Moves between objects:
q366: x>q58, d>q607, t>q944
q10: x>q882, d>q408, t>q981
q21: x>q81, d>q366, t>q58
q581: x>q435, d>q731, t>q481
q87: x>q541, d>q10, t>q882
q943: x>q900, d>q87, t>q541
q538: x>q671, d>q743, t>q35
q543: x>q10, d>q617, t>q408
q408: x>q981, d>q56, t>q383
q294: x>q762, d>q917, t>q775
q944: x>q375, d>q88, t>q193
q610: x>q88, d>q506, t>q849
q743: x>q35, d>q81, t>q543
q481: x>q596, d>q150, t>q243
q835: x>q211, d>q943, t>q900
q58: x>q617, d>q944, t>q375
q252: x>q224, d>q255, t>q749
q211: x>q419, d>q900, t>q581
q375: x>q56, d>q193, t>q76
q169: x>q150, d>q294, t>q762
q849: x>q538, d>q26, t>q743
q166: x>q714, d>q39, t>q237
q243: x>q252, d>q673, t>q255
q917: x>q775, d>q211, t>q419
q731: x>q481, d>q169, t>q150
q506: x>q849, d>q224, t>q26
q882: x>q169, d>q981, t>q294
q39: x>q237, d>q596, t>q207
q671: x>q943, d>q35, t>q87
q541: x>q731, d>q882, t>q169
q617: x>q408, d>q375, t>q56
q673: x>q255, d>q391, t>q771
q981: x>q294, d>q383, t>q917
q88: x>q193, d>q849, t>q538
q237: x>q610, d>q207, t>q506
q771: x>q204, d>q166, t>q714
q435: x>q39, d>q481, t>q596
q383: x>q917, d>q835, t>q211
q76: x>q835, d>q671, t>q943
q714: x>q607, d>q237, t>q610
q224: x>q26, d>q749, t>q21
q56: x>q383, d>q76, t>q835
q207: x>q506, d>q252, t>q224
q462: x>q166, d>q435, t>q39
q775: x>q391, d>q419, t>q462
q150: x>q243, d>q762, t>q673
q81: x>q543, d>q58, t>q617
q193: x>q76, d>q538, t>q671
q35: x>q87, d>q543, t>q10
q419: x>q462, d>q581, t>q435
q607: x>q944, d>q610, t>q88
q596: x>q207, d>q243, t>q252
q391: x>q771, d>q462, t>q166
q762: x>q673, d>q775, t>q391
q255: x>q749, d>q771, t>q204
q26: x>q743, d>q21, t>q81
q204: x>q366, d>q714, t>q607
q749: x>q21, d>q204, t>q366
q900: x>q581, d>q541, t>q731

The rows follow the links: the fewer symbols apart two objects are, the more alike their rows tend to be.

Here are some objects, each with a row of numbers. One shown again gets a slightly different row.
q506: [ -58  -27  136 -116   49 -180  -99 -184  -35  -30 -113   12  -20 -128   62 -143   95   91   51  -60 -116 -211   60   71 -138 -132   24 -155   75  140  -84  -52   64  -12  -16   44   -9  -93   45  -91  -98  227 -179   77  -25   94 -211  -11 -161  108  -10 -167 -127  165  162   43 -152 -116   87  277  -44  229  250  -75   65  -53]
q26: [ -94   52  131   -7  117  -74  -23 -152  -46 -110  -85  -21   49 -167   63  -87  146   37   -4  -68  -95 -104   89   14 -138 -245  -21 -326   49   77    2   45   25  108    4   -5   46 -190  136  -83  -92  151 -188   13  -72   28 -104 -127  -64   29   13 -160  -68  136  279   30  -96 -105 -107  263   40  169  264  -33   64  -51]
q10: [  28   91  -31   74  -95  114   12  152   45 -231  114  -86   56  -22   65  106  -60 -180 -128  113  259   80   51 -167  -54   72 -154  -38   18 -191  146   11 -123   50  -14 -136  -42   43  -40   34  -12 -306  -76  -51  125 -170  265  198  218  -69   44   70  -72 -176  -43   -4  225   91 -103 -128    5  -64  -48   49  -32   -5]
q211: [   0  -35 -108   33 -138  106  115  217   71  124   35   14 -126  248  -40  197 -159  -82 -137   -9   60  141  -90  -54  -19   97   69  167  -74  -71   11 -119  -78  152   29  -67  162   96 -214   -2    0 -182  115  -67   31 -137  157   73  157  -60  -94  -83   94 -139 -140   55  115   26  100 -270  -10 -109 -215  173   -3  145]
q419: [  30  -73 -125   31  -37   71  127  131   29  292   -6   73 -100  262 -123  134 -127   37  -23  -56  -99  164 -148   68  135   92  171  245 -115   15  -62  -55   19   58   41   54  151   88 -142   17   73  -10  248  -53  -66   20   12  -85   16  -50  -90   -2  196  -43 -173   17  -14   17   97 -256   19 -177 -261  109  -18  112]
q462: [  77 -119  -94  -26   17   -2   36  -17  -16  285    0   91  -56  157 -140   -9  -45  142  134  -40 -155   54 -118  133  234  141  147  303  -63   86 -118    3   96 -163   13  135  -19  105  -44   57  129  127  263   11  -48  148 -141 -111 -134   22  -22  135  157   40 -205  -49 -122   34  114 -130  -13 -136 -202  -38  -40   20]
q596: [  96 -128  -31  -98   20 -105  -66 -110  -21  206  -16   97  -43   45  -89 -119    1  157  188   -9 -133  -79  -62  148  167  139   91  276    7  115 -135  -27  116 -256  -18  161 -117  113   -9   48   94  198  153   79   -1  211 -212  -41 -211   94    6  149   33   84 -192  -58 -144    5  158   26  -51  -42  -87 -116  -45  -34]
q193: [ -35  159   59  136  110   93    8  -17  -43 -265   49  -98  181 -205   82  -27  149  -83  -56   56   95   49   85 -101  -20 -159 -151 -329   16  -92  162  191  -51   74    4  -79  -52 -166  227   10   -9  -96 -130  -58  -35  -63  154  -88  114  -80  107   76  -45   -2  215  -51   86   37 -293  107   88    4  140  -34   -3  -75]
q981: [  16   25  -72   43 -153  116   63  213   81  -47   73  -38  -76  146   14  170 -137 -154 -160   60  182  109  -15 -128  -69  110  -41   90  -31 -134   77  -93 -113  106   -1 -119   79  104 -191   15  -21 -270    8  -53   93 -183  225  193  211  -70  -42  -41   14 -192 -112   42  182   62   45 -240  -16  -79 -147  142  -21   85]
q671: [   1  141   15  115    5  127  -19   71    3 -288  105 -106  141 -138   81   44   42 -151  -80  111  223   70   85 -164  -40  -17 -202 -176   24 -169  190  122  -98   33  -22 -128 -102  -38  106   48   -3 -252 -101  -58   71 -124  241   95  187  -77  100  140  -67 -117   59  -51  185   95 -220  -25   42  -42   27  -12  -26  -55]
q204: [ -12  -74  112 -156    9 -209 -125 -195  -22   15  -94   31  -44 -108   29 -162   55  110  106  -48 -100 -235   56  110 -103  -39   40  -14   91  153 -119  -78   78 -117  -35   75  -71  -20   17  -66  -67  239 -132  112   17  129 -244   30 -221  141  -26 -106 -132  155   63   29 -152  -97  154  261  -78  208  198 -100   32  -53]
q543: [ -15  156   26  125   53  123   -7   39  -12 -302   82 -108  178 -172   79   17   83 -129  -66   97  184   66   98 -148  -25  -83 -194 -238   20 -163  186  161  -72   44   -8 -106  -84  -80  161   30    6 -198 -109  -67   28 -106  216   24  167  -83  106  128  -64  -74  125  -46  157   58 -278   30   70  -34   83  -33  -13  -75]
q714: [   7  -87   95 -167   -4 -211 -128 -195  -30   29  -83   38  -48  -97   22 -178   56  117  122  -38 -111 -230   49  115  -82   -1   35   24   75  144 -129  -83   81 -146  -30   84  -72   18   -3  -52  -57  240 -112  112   26  137 -259   44 -223  137  -21  -84 -133  141   28   19 -166  -81  164  233  -85  193  174 -110   23  -64]

Each walk starts at a row. The symbols on each line, taken left to right, move it on to the next object.
Answer with the object's row; about right is enough.
new walk
[ -35  151   46  131  104  107    6   -8  -35 -276   57 -104  178 -191   80  -10  116  -96  -49   76  141   55  103 -118  -19 -136 -179 -313   21 -123  185  186  -56   57   -7  -87  -67 -145  205   29   -5 -132 -130  -58   -6  -75  173  -43  131  -83  113  100  -39  -35  180  -58  123   42 -289   75   84  -23  115  -42    5  -90]
t t x d d d d -> [   8   40  -64   42 -160  113   49  213   72  -87   83  -52  -45  110   35  168 -134 -167 -148   69  203  112   -4 -136  -79  114  -70   68  -17 -140   92  -79 -113  101   -5 -123   47  108 -165   22  -31 -293  -12  -45  104 -190  243  204  222  -57  -29  -17  -18 -191 -101   31  200   65   12 -225  -13  -75 -127  126  -22   69]
x d x t d d d -> [  48  -98 -117   19   -7   50  105   86   10  322   -6   83  -92  244 -130   84  -87   79   27  -65 -122  135 -162   90  194  115  170  279 -118   49  -82  -39   53    0   31   96   98   91 -104   46  108   49  274  -31  -76   53  -45 -118  -32  -33  -67   53  204  -24 -180  -15  -58   20   94 -225   11 -170 -264   66  -26   85]
new walk
[   0  -42 -120   34 -118  101  125  202   63  157   24   25 -134  255  -63  187 -163  -64 -134  -25   25  153  -96  -29   -4   95   90  181  -81  -61    4 -104  -64  140   35  -43  171  107 -209   -6   11 -141  145  -60    0 -118  129   52  133  -61 -100  -84  127 -128 -137   58   88   30   90 -292    0 -117 -231  172   -6  143]
d t t t t t x x x -> [ -27  157   42  126   75  120    6   19  -16 -290   77 -114  173 -186   84   -4   98 -116  -52   81  160   60   92 -145  -20 -107 -192 -275   27 -143  190  173  -66   51  -10  -97  -82 -115  195   31   -5 -170 -120  -60   12  -92  195  -15  149  -86  106  111  -55  -49  156  -50  136   62 -273   41   77  -30  103  -36  -10  -77]
d d x d t -> [  29   81  -39   64 -115  124   19  165   55 -203  108  -81   19   -4   66  117  -79 -181 -132  108  255   83   46 -173  -65   77 -145   -6   14 -190  140   -7 -122   64  -21 -142  -24   68  -76   39  -25 -300  -71  -57  126 -175  263  214  216  -63   20   57  -61 -181  -60   -6  219   93  -67 -162   -3  -67  -70   73  -36   23]
new walk
[  61 -119   41 -156   -6 -176 -113 -183  -28  105  -50   66  -41  -52  -33 -180   21  146  187  -21 -107 -188   -3  134   33   99   58  175   62  146 -141  -63  105 -258  -28  130 -151   83  -11    7   13  212   11  121   30  193 -248   35 -246  139    4   51  -85  120 -109  -27 -160  -33  194  153  -83   81   57 -135  -18  -62]
t x d x t d d -> [ -69  152   83  107  136   58    0  -55  -40 -227   12  -84  171 -204   81  -34  158  -46  -41   13   42   26  101  -66  -43 -219 -128 -367   17  -53  134  172  -26  101    6  -52  -19 -199  235  -18  -27  -25 -151  -52  -60  -45   86 -128   72  -68   88   12  -35   38  252  -28   43    4 -284  154   89   42  187  -41   19  -79]
x t d d d x -> [  19   52  -63   44 -131  114   43  179   71 -136   87  -51  -19   78   36  142 -116 -182 -149   82  224   93   11 -157  -77   98 -107   50    0 -164  108  -51 -123   89  -13 -137   29   93 -136   30  -22 -306  -33  -52  118 -178  259  216  215  -58  -10   10  -41 -193  -94   43  217   71   -5 -198   -7  -59 -110  113  -24   55]
new walk
[   5  128   -4  109  -24  130  -10   95   19 -296  115 -107  125 -113   89   54   19 -160  -82  125  231   66   91 -164  -39   15 -201 -151   34 -177  179   98 -105   30  -14 -126  -98  -12   70   51   -3 -274 -110  -52   90 -127  254  127  198  -82   92  130  -74 -132   41  -33  198   90 -193  -58   31  -50    6    6  -25  -43]
x x x d -> [  15  -68 -133   30  -53   77  130  153   32  276    0   66 -123  279 -113  163 -128   34  -62  -55  -76  159 -150   40  110   86  162  247 -116   -1  -53  -77   -6   80   38   31  152   94 -153   14   55  -31  233  -53  -53  -25   43  -65   48  -61  -88  -31  194  -72 -158   27    6   26   80 -263   21 -152 -262  121  -13  120]
d x x d d x d -> [  75 -124   13 -144   10 -161 -130 -168  -32  125  -30   72  -48  -30  -49 -166    4  154  192   -4 -114 -162   -3  138   80  113   64  216   49  141 -157  -52  108 -260  -39  127 -148   98   -8   18   42  217   49  108   31  187 -251   28 -248  137    5   81  -61  113 -125  -44 -162  -28  191  133  -88   51   15 -144  -22  -50]
new walk
[  76 -119    4 -133    7 -149  -93 -156  -26  154  -34   84  -32  -14  -57 -143    0  149  195  -11 -113 -146  -28  140  111  128   78  232   35  142 -147  -36  120 -271  -35  146 -148  104   -1   31   60  207   77  106   19  199 -236    7 -239  119   16  111  -28   97 -153  -47 -141  -13  181   94  -75   12  -22 -133  -19  -49]
d d t t d d t -> [ -71  -21  135 -102   52 -175  -69 -184  -24  -40 -103   20  -13 -141   60 -135  106   84   44  -71 -106 -191   70   69 -150 -167   17 -194   76  128  -83  -36   45   32  -16   28   14 -115   67  -95  -92  219 -178   66  -34   66 -196  -52 -142   90  -23 -183 -110  164  180   51 -133 -112   49  275  -19  227  267  -58   64  -40]
t x x d -> [  -3  153   18  122   20  120  -10   46   -3 -291  101 -108  168 -159   88   36   57 -150  -64  102  207   77  100 -151  -16  -47 -196 -218   23 -171  181  140  -78   41  -18 -109  -95  -68  136   43    6 -216 -120  -65   61 -121  230   54  182  -90  108  137  -52  -97   97  -49  173   80 -250   -1   49  -30   57  -18  -22  -64]
new walk
[ -46  -42  126 -125   37 -199  -94 -193  -28  -25 -101   33  -29 -130   44 -157   77   94   77  -58 -111 -228   62   83 -129 -111   31 -103   86  143  -97  -61   67  -50  -18   47  -21  -73   32  -83  -90  233 -178   99   -4  104 -237    8 -181  118  -23 -156 -126  148  122   29 -155 -112  118  272  -50  224  236  -74   43  -43]
d x x x x d -> [  18  109  -17   95  -88  130   -6  132   30 -256  111  -98   88  -48   78   83  -41 -180 -112  128  255   76   72 -179  -58   49 -173  -70   26 -190  154   38 -120   35  -12 -137  -66   30   -2   42   -7 -290  -90  -48  119 -165  271  174  209  -72   55   98  -66 -173  -21  -19  218   82 -127 -116   23  -67  -23   30  -33  -26]
x t d t t -> [  57  -98 -112    5   10   34   70   37   -3  305   -6   87  -69  210 -140   31  -65  124   78  -56 -137  112 -138  108  218  129  168  288  -89   69  -96  -20   75  -78   37  121   44   98  -69   54  113   83  273  -10  -61  114  -78 -130  -90  -15  -51  103  178    8 -188  -41  -90   19   90 -180    5 -171 -242   14  -37   55]
new walk
[  91 -117  -90  -48   27  -23    5  -42  -20  269   -4   99  -49  120 -135  -45  -34  150  156  -25 -150   25 -104  137  215  142  129  297  -47   87 -121   -6   99 -194   -1  147  -51  109  -30   62  124  139  239   36  -39  165 -153 -102 -166   31  -12  149  114   60 -203  -46 -128   30  124  -84  -22 -123 -185  -64  -41    0]
x x x d -> [ -79    5  133  -83   74 -144  -59 -179  -45  -46 -105   -7    8 -152   57 -123  117   79   30  -71 -108 -171   70   53 -153 -193   15 -239   67  111  -53  -13   53   51  -14   19   28 -146   82  -90  -95  206 -178   53  -51   61 -178  -73 -120   78  -21 -197 -101  162  227   45 -124 -122   13  288  -19  226  278  -62   64  -42]
t t x d x x d -> [  12    2  -80   38 -159  108   74  208   79   -1   59  -27  -79  170   18  176 -165 -136 -156   47  152  121  -36 -112  -60  110  -11  118  -45 -126   56 -114 -105  133    9 -114  108  102 -198   -3  -18 -241   33  -51   86 -181  215  178  201  -68  -62  -55   29 -180 -120   59  167   49   61 -253  -18  -82 -166  150  -16  101]
new walk
[  46 -114   58 -176  -13 -190 -132 -181  -32   77  -61   66  -45  -75   -6 -172   24  140  168  -18 -108 -206   17  126    9   87   48  141   74  144 -153  -68   98 -239  -32  111 -129   71   -3  -14   -6  228  -13  122   31  179 -254   49 -239  151   -2   26  -94  129  -72  -13 -161  -53  199  177  -93  120   95 -136   -7  -69]
x d x t d d d -> [-101   79  127   25  133  -61  -16 -138  -50 -123  -67  -41   81 -172   64  -70  151   31   -5  -49  -78  -80   68    8 -126 -256  -31 -343   28   38   28   81   18  123    8  -21   48 -217  169  -73  -86  131 -183   -7  -77   17  -77 -144  -31    8   16 -144  -59  144  296   27  -75  -92 -137  257   59  164  269  -39   66  -55]
d t t t t t x x x -> [  82 -128  -23 -119   11 -122  -80 -122  -20  179  -19   83  -31   13  -74 -129   -7  146  194  -12 -125 -112  -38  140  146  141   77  263   28  131 -155  -28  106 -274  -24  151 -133  119  -11   38   72  204  118   93    8  197 -219  -14 -230  108    5  135   -5   95 -169  -54 -153    2  176   66  -70  -10  -54 -123  -32  -48]
